Below are the code and all the weights of a small trained network. Each question names an input and a class and asks about switching units off, where a switched-off unit gives its printed mean instead of its output.

import numpy as np


def w(rows, s, z=0):
    codes = np.array(rows[::2]) - 128.0
    scale = np.full(codes.shape[1], s)
    scale[-1] = z or s
    return codes * scale


def f(y):
    return np.maximum(y, 0)


def log_softmax(a):
    a = a - a.max(-1, keepdims=True)
    return a - np.log(np.exp(a).sum(-1, keepdims=True))


def net(x, mask):
    res = np.array(x, float).reshape(1, 6) / 4 @ E
    y = f(res @ A[0][:, :-1].T + A[0][:, -1])
    res = res + np.where(mask, y, B[0][:, -1]) @ B[0][:, :-1]
    return log_softmax(res[-1] @ U[:, :-1].T + U[:, -1])


A, B = {}, {}
E = w([
[31,151,163,182,187,205,52,159,115,41],'x0',
[138,114,248,52,140,159,191,199,36,139],'x1',
[169,169,153,17,183,72,95,62,111,37],'x2',
[106,144,137,64,210,176,78,102,189,254],'x3',
[50,82,131,61,61,173,142,27,115,120],'x4',
[159,79,142,220,219,143,203,38,96,130],'x5',
],0.0096)
A[0] = w([
[131,129,161,169,177,110,218,91,118,144,75],'N1',
[191,151,142,213,184,111,109,184,124,172,88],'N2',
[125,130,244,84,106,145,175,176,70,162,40],'N3',
[126,132,124,105,157,157,59,99,138,211,31],'N4',
[94,160,2,186,114,103,79,83,197,137,38],'N5',
[87,192,112,80,97,109,91,172,168,157,4],'N6',
[74,60,129,64,95,140,137,76,130,98,44],'N7',
[71,95,113,82,34,210,129,74,102,116,97],'N8',
[63,137,197,151,150,207,60,162,171,77,114],'N9',
[54,70,127,69,64,173,133,44,126,132,83],'N10',
[78,197,112,50,10,133,83,178,145,131,79],'N11',
[120,58,99,160,230,149,182,56,85,135,91],'N12',
[93,146,96,162,24,40,183,140,31,11,65],'N13',
[89,92,109,76,107,205,118,55,109,121,89],'N14',
[144,171,174,21,202,41,71,60,112,38,157],'N15',
[153,221,92,132,140,101,114,242,154,135,125],'N16',
[58,90,92,174,82,140,145,198,100,223,27],'N17',
[163,78,120,180,68,92,166,152,129,8,128],'N18',
[124,151,204,103,108,201,163,161,53,125,57],'N19',
[154,87,178,186,179,154,183,35,99,128,100],'N20',
[108,139,28,183,78,135,77,52,185,117,53],'N21',
[71,90,119,244,65,183,133,204,119,226,74],'N22',
[80,86,142,135,56,128,123,59,85,132,56],'N23',
[104,164,119,74,62,101,101,224,146,112,162],'N24',
[158,156,83,136,145,83,68,62,183,75,35],'N25',
[151,138,17,166,94,119,54,79,154,94,35],'N26',
[240,136,144,159,214,83,87,193,141,104,117],'N27',
[238,88,127,94,50,27,193,83,145,245,198],'N28',
[36,168,139,210,209,207,75,120,80,36,114],'N29',
[138,157,151,134,89,151,178,140,96,97,80],'N30',
[134,93,174,66,161,149,156,175,75,135,32],'N31',
[104,61,110,129,92,192,150,135,158,139,129],'N32',
[82,150,128,64,237,158,122,111,177,240,37],'N33',
[107,169,122,60,222,166,104,103,178,228,65],'N34',
],0.009,0.0033)
B[0] = w([
[164,125,103,139,120,169,201,89,145,101,179],'N1',
[146,53,144,147,202,73,75,143,122,76,189],'N2',
[108,220,95,151,212,183,218,176,77,182,200],'N3',
[104,144,168,176,89,136,123,162,152,102,173],'N4',
[155,180,109,117,165,198,142,181,81,178,215],'N5',
[172,130,133,176,129,136,163,81,126,101,173],'N6',
[168,102,154,145,160,73,82,159,86,122,171],'N7',
[129,88,153,152,210,85,94,131,121,147,187],'N8',
[158,52,90,68,81,93,159,135,209,254,196],'N9',
[148,82,156,155,202,48,71,178,101,144,191],'N10',
[230,71,31,232,110,185,215,3,144,47,205],'N11',
[144,110,79,197,120,169,178,41,116,57,202],'N12',
[99,156,203,184,38,129,89,171,162,145,221],'N13',
[140,82,169,140,168,79,94,127,110,112,178],'N14',
[45,164,46,58,51,104,61,94,73,59,232],'N15',
[152,57,136,163,214,67,78,120,115,113,194],'N16',
[60,126,90,71,80,151,79,132,91,59,194],'N17',
[89,182,244,163,50,100,145,175,199,141,206],'N18',
[143,158,104,99,181,203,178,194,125,162,188],'N19',
[177,116,78,150,111,136,176,71,144,72,203],'N20',
[146,190,128,107,191,148,202,178,81,170,208],'N21',
[61,147,79,30,61,109,57,102,34,39,226],'N22',
[136,101,185,153,195,109,65,122,120,109,166],'N23',
[174,89,75,172,145,160,223,75,165,92,198],'N24',
[115,186,105,87,165,154,160,159,72,144,186],'N25',
[117,170,132,134,171,224,150,173,80,177,197],'N26',
[146,82,141,130,175,49,71,116,82,110,197],'N27',
[147,72,133,22,112,134,118,123,212,214,249],'N28',
[185,67,139,50,79,134,151,91,181,238,228],'N29',
[119,149,155,134,132,141,125,168,118,154,158],'N30',
[115,172,111,131,154,197,169,195,46,170,179],'N31',
[105,125,103,117,113,71,87,130,94,65,167],'N32',
[57,190,202,220,54,122,129,159,189,118,205],'N33',
[101,192,192,183,62,122,92,165,184,94,204],'N34',
],0.0075,0.017)
U = w([
[146,243,137,115,204,218,189,204,76,174,75],'0',
[104,208,247,228,23,134,116,174,222,109,128],'1',
[194,103,90,217,120,179,207,20,163,54,148],'2',
[72,177,93,3,59,107,77,104,60,44,156],'3',
[172,63,153,2,91,131,147,117,245,249,128],'4',
[164,68,192,179,249,45,70,161,108,102,98],'5',
[97,142,123,131,98,95,182,106,159,148,253],'6',
],0.0086,0.0045)

Each question gives the input, the list of numbers given to net, and the class t.
The units are the neurons (one row each of A and B). Each row of codes is followed by its name. A weight is (code - 128) times the scale printed after its matrix; where a second scale follows, it is the last column's (A, B and U).
mask holds one flag per neuron, in row order. A switched-off neuron (its flag False) gives its mean, the last column of its row in B, instead of its output. The means were averaged over made-up inputs and are rounded, as every weight is.
A unit's drop is (log p(t) with every unit on - log p(t) with that unit switched off) / (log p(t) with every unit on - log p(t) with every unit switched off).
The circuit of an input: a set's keep is (log p(t) with only the set's units on - log p(t) with every unit switched off) / (log p(t) with every unit on - log p(t) with every unit switched off). Starting from the 12 units with the biggest drops (on a tie, the unit counted first), units are removed one at a time, each time the one whose removal leaves the highest keep (on an exact tie, the one counted first), for as long as the keep stays at least 0.8.
circuit, biggest first: the units of the circuit, biggest drop first
top k neurons: the k neurons with the biggest drops, biggest first
drop when u is switched off: that unit's drop, to one decimal
input [0,-7,0,1,-1,-8], class 2: top 4 neurons : (N11 N24 N6 N3)
input [8,-1,-8,-1,1,-6], class 3: top 3 neurons : (N22 N17 N28)
input [5,3,-7,-4,-6,5], class 3: circuit, biggest first : (N22)
input [8,-6,2,-6,-1,5], class 4: top 2 neurons : (N29 N9)
input [5,2,3,4,-7,0], class 5: top 2 neurons : (N28 N27)
input [-1,-7,-3,7,-1,1], class 0: top 2 neurons : (N5 N21)
input [-2,0,6,-8,4,-6], class 1: top 2 neurons : (N13 N18)
input [-7,-6,-4,-2,8,2], class 5: circuit, biggest first : (N10 N23)
input [-3,-7,-8,8,6,4], class 1: top 2 neurons : (N33 N34)
input [8,-3,7,5,-4,5], class 4: top 4 neurons : (N29 N9 N22 N17)
input [6,4,8,8,4,-6], class 1: top 3 neurons : (N33 N34 N22)
input [-1,-8,3,6,0,-8], class 0: top 4 neurons : (N5 N21 N26 N25)
input [-5,4,-1,0,7,-1], class 5: top 2 neurons : (N10 N29)
input [-5,4,-4,-4,1,1], class 4: top 4 neurons : (N28 N15 N33 N34)
input [6,4,1,0,-6,-2], class 4: circuit, biggest first : (N9)
input [2,0,7,2,-8,-3], class 5: top 4 neurons : (N16 N22 N27 N17)
input [-1,-1,-5,-2,-2,-6], class 2: top 3 neurons : (N11 N24 N15)
input [-5,-5,-7,-5,-8,7], class 5: drop when N2 is switched off : 1.3
input [2,8,3,3,4,-6], class 0: drop when N28 is switched off : 0.0
input [-3,-4,8,-4,7,4], class 3: circuit, biggest first : (N15)
input [7,3,0,5,5,-1], class 4: drop when N9 is switched off : 1.2
input [2,6,4,3,8,3], class 5: drop when N10 is switched off : 0.4
